Here is a tiny trained network, its code and every weight. The questions are about switching its units off for an input and a class, where a switched-off unit gives its printed mean instead of its output.

import numpy as np


def w(rows, s, z=0):
    codes = np.array(rows[::2]) - 128.0
    scale = np.full(codes.shape[1], s)
    scale[-1] = z or s
    return codes * scale


def f(y):
    return y / 2 * (1 + np.tanh(0.7978845608 * (y + 0.044715 * y**3)))


def log_softmax(a):
    a = a - a.max(-1, keepdims=True)
    return a - np.log(np.exp(a).sum(-1, keepdims=True))


def net(x, mask):
    res = np.array(x, float).reshape(1, 8) / 4 @ E
    y = f(res @ A[0][:, :-1].T + A[0][:, -1])
    res = res + np.where(mask, y, B[0][:, -1]) @ B[0][:, :-1]
    return log_softmax(res[-1] @ U[:, :-1].T + U[:, -1])


A, B = {}, {}
E = w([
[70,44,105,171,129,124,26,117,149,207,128,147],'x0',
[55,121,144,163,160,118,207,221,70,118,159,94],'x1',
[136,133,116,158,143,117,192,95,150,151,148,109],'x2',
[56,126,80,168,137,130,78,146,89,113,153,47],'x3',
[110,99,142,149,98,134,59,71,143,144,129,144],'x4',
[73,135,230,143,77,120,138,90,130,12,141,182],'x5',
[78,183,117,159,114,143,110,105,72,176,142,110],'x6',
[104,254,150,138,106,150,128,104,90,130,150,44],'x7',
],0.0076)
A[0] = w([
[63,159,127,153,116,129,113,85,91,98,138,112,214],'neuron 1',
[163,141,103,124,141,128,81,122,160,134,127,116,69],'neuron 2',
[174,186,131,129,117,130,169,46,134,160,131,165,152],'neuron 3',
[83,84,182,165,129,122,235,80,184,84,143,68,138],'neuron 4',
[147,115,95,120,131,126,195,134,113,5,126,142,252],'neuron 5',
[128,59,161,122,130,123,133,132,167,127,121,255,138],'neuron 6',
[205,63,81,109,137,129,109,142,156,111,123,103,63],'neuron 7',
[140,16,140,140,115,129,129,68,124,103,132,175,190],'neuron 8',
[123,106,133,126,141,128,118,163,115,109,133,123,38],'neuron 9',
[105,71,84,146,126,130,227,141,126,184,133,108,40],'neuron 10',
[89,175,209,126,123,130,174,177,75,103,130,208,119],'neuron 11',
],0.02,0.0041)
B[0] = w([
[79,118,135,130,76,126,67,118,146,171,130,145,212],'neuron 1',
[84,152,141,114,62,135,196,148,130,131,140,140,161],'neuron 2',
[142,112,104,121,80,126,212,163,129,111,127,122,196],'neuron 3',
[158,153,121,110,8,145,141,121,118,82,117,127,214],'neuron 4',
[149,121,126,128,24,132,207,134,137,123,126,144,244],'neuron 5',
[54,144,127,152,40,135,53,96,140,124,150,109,250],'neuron 6',
[86,143,136,141,66,133,79,111,121,146,132,124,193],'neuron 7',
[119,166,147,117,98,137,34,135,85,144,116,102,231],'neuron 8',
[159,194,127,114,140,139,179,80,158,162,133,111,141],'neuron 9',
[123,112,126,120,249,116,170,142,141,182,130,141,185],'neuron 10',
[172,127,100,112,39,130,201,134,132,111,122,117,238],'neuron 11',
],0.013,0.019)
U = w([
[44,148,120,140,108,139,19,106,114,157,153,126,241],'0',
[141,137,100,85,93,136,192,139,142,113,126,157,186],'1',
[181,88,157,144,191,110,69,110,108,55,118,156,2],'2',
[117,84,101,129,254,96,138,171,144,189,151,141,41],'3',
],0.0089,0.0034)

Each question gives the input, the list of numbers given to net, and the class t.
The units are the neurons (one row each of A and B). Each row of codes is followed by its name. A weight is (code - 128) times the scale printed after its matrix; where a second scale follows, it is the last column's (A, B and U).
mask holds one flag per neuron, in row order. A switched-off neuron (its flag False) gives its mean, the last column of its row in B, instead of its output. The means were averaged over made-up inputs and are rounded, as every weight is.
A unit's drop is (log p(t) with every unit on - log p(t) with that unit switched off) / (log p(t) with every unit on - log p(t) with every unit switched off).
The circuit of an input: a set's keep is (log p(t) with only the set's units on - log p(t) with every unit switched off) / (log p(t) with every unit on - log p(t) with every unit switched off). Starting from all 11 units, units are removed one at a time, each time the one whose removal leaves the highest keep (on an exact tie, the one counted first), for as long as the keep stays at least 0.8.
units of the circuit, in order: the units of the circuit, biggest drop first
most important unit: the unit with the biggest drop
top k neurons: the k neurons with the biggest drops, biggest first
drop when u is switched off: that unit's drop, to one decimal
input [1,7,7,7,6,-5,-5,-2], class 3: most important unit => neuron 10
input [-4,2,2,8,-1,-7,-6,-3], class 3: units of the circuit, in order => (neuron 10; neuron 4)
input [1,-2,-4,6,-8,6,3,2], class 1: top 3 neurons => (neuron 6; neuron 8; neuron 11)
input [0,-1,-1,-4,6,-1,5,5], class 1: top 2 neurons => (neuron 6; neuron 3)
input [8,2,-4,-3,-1,-3,4,1], class 3: top 2 neurons => (neuron 6; neuron 8)
input [-8,5,2,-1,1,-6,7,-6], class 3: top 2 neurons => (neuron 10; neuron 4)
input [-6,4,-8,5,8,-6,7,-7], class 3: top 3 neurons => (neuron 6; neuron 8; neuron 4)
input [7,8,-4,-8,-6,6,-1,-5], class 0: top 3 neurons => (neuron 6; neuron 8; neuron 3)
input [2,-5,3,-5,-1,0,7,6], class 1: top 2 neurons => (neuron 3; neuron 6)
input [0,2,0,-8,6,7,2,-3], class 0: top 2 neurons => (neuron 6; neuron 8)
input [2,4,-3,0,0,-6,-2,0], class 3: drop when neuron 6 is switched off => 0.1
input [7,5,3,-8,-2,8,1,-7], class 0: drop when neuron 6 is switched off => 1.1
input [5,7,3,-4,1,3,0,6], class 1: drop when neuron 6 is switched off => 0.2
input [-2,-1,5,5,-8,-8,-4,-7], class 3: units of the circuit, in order => (neuron 10)
